Here is a tiny trained network, its code and every weight. The questions are about switching its units off for an input and a class, where a switched-off unit gives its printed mean instead of its output.

import numpy as np


def w(rows, s, z=0):
    codes = np.array(rows[::2]) - 128.0
    scale = np.full(codes.shape[1], s)
    scale[-1] = z or s
    return codes * scale


def f(y):
    return y / 2 * (1 + np.tanh(0.7978845608 * (y + 0.044715 * y**3)))


def log_softmax(a):
    a = a - a.max(-1, keepdims=True)
    return a - np.log(np.exp(a).sum(-1, keepdims=True))


def net(x, mask):
    res = np.array(x, float).reshape(1, 4) / 4 @ E
    y = f(res @ A[0][:, :-1].T + A[0][:, -1])
    res = res + np.where(mask, y, B[0][:, -1]) @ B[0][:, :-1]
    return log_softmax(res[-1] @ U[:, :-1].T + U[:, -1])


A, B = {}, {}
E = w([
[120,188,249,75,195],'x0',
[179,81,116,124,136],'x1',
[77,39,165,155,190],'x2',
[121,133,157,33,149],'x3',
],0.012)
A[0] = w([
[177,138,145,254,150,220],'n0',
[146,141,68,38,119,169],'n1',
[114,97,76,192,156,80],'n2',
[145,186,115,141,90,244],'n3',
[53,143,75,129,119,219],'n4',
[89,115,97,166,134,94],'n5',
[85,190,160,36,140,255],'n6',
],0.015,0.005)
B[0] = w([
[199,57,89,118,103,231],'n0',
[163,125,92,101,168,186],'n1',
[113,101,130,182,101,202],'n2',
[123,144,112,71,159,199],'n3',
[150,129,250,94,94,186],'n4',
[108,117,176,130,71,170],'n5',
[221,131,182,88,137,251],'n6',
],0.018,0.014)
U = w([
[94,70,110,127,217,58],'0',
[66,145,206,132,119,101],'1',
[255,172,101,4,181,235],'2',
[136,100,142,237,72,99],'3',
[78,212,140,128,145,2],'4',
],0.0095,0.0037)

Each question gives the input, the list of numbers given to net, and the class t.
The units are the neurons (one row each of A and B). Each row of codes is followed by its name. A weight is (code - 128) times the scale printed after its matrix; where a second scale follows, it is the last column's (A, B and U).
mask holds one flag per neuron, in row order. A switched-off neuron (its flag False) gives its mean, the last column of its row in B, instead of its output. The means were averaged over made-up inputs and are rounded, as every weight is.
A unit's drop is (log p(t) with every unit on - log p(t) with that unit switched off) / (log p(t) with every unit on - log p(t) with every unit switched off).
The circuit of an input: a set's keep is (log p(t) with only the set's units on - log p(t) with every unit switched off) / (log p(t) with every unit on - log p(t) with every unit switched off). Starting from all 7 units, units are removed one at a time, each time the one whose removal leaves the highest keep (on an exact tie, the one counted first), for as long as the keep stays at least 0.8.
units of the circuit, in order: the units of the circuit, biggest drop first
most important unit: the unit with the biggest drop
k most important neurons: the k neurons with the biggest drops, biggest first
drop of u: that unit's drop, to one decimal
input [3,-1,5,-3], class 3: units of the circuit, in order => (n6 n3)
input [-3,5,7,7], class 0: units of the circuit, in order => (n6)
input [-6,1,4,7], class 1: units of the circuit, in order => (n6 n0)
input [0,-7,8,3], class 1: 2 most important neurons => (n0 n1)
input [-2,-8,0,-3], class 1: units of the circuit, in order => (n6 n4)
input [2,-1,7,-2], class 3: units of the circuit, in order => (n3 n6)
input [-7,-7,0,1], class 1: 2 most important neurons => (n4 n0)
input [-7,-7,-3,-3], class 1: 2 most important neurons => (n4 n3)
input [0,-3,8,4], class 1: 2 most important neurons => (n0 n1)
input [-7,-7,3,3], class 1: 2 most important neurons => (n4 n0)
input [-3,1,2,1], class 3: 2 most important neurons => (n6 n3)
input [2,-2,7,-1], class 1: drop of n1 => 0.2
input [-5,6,7,8], class 0: drop of n6 => 0.4
input [-4,-8,0,-6], class 3: most important unit => n0
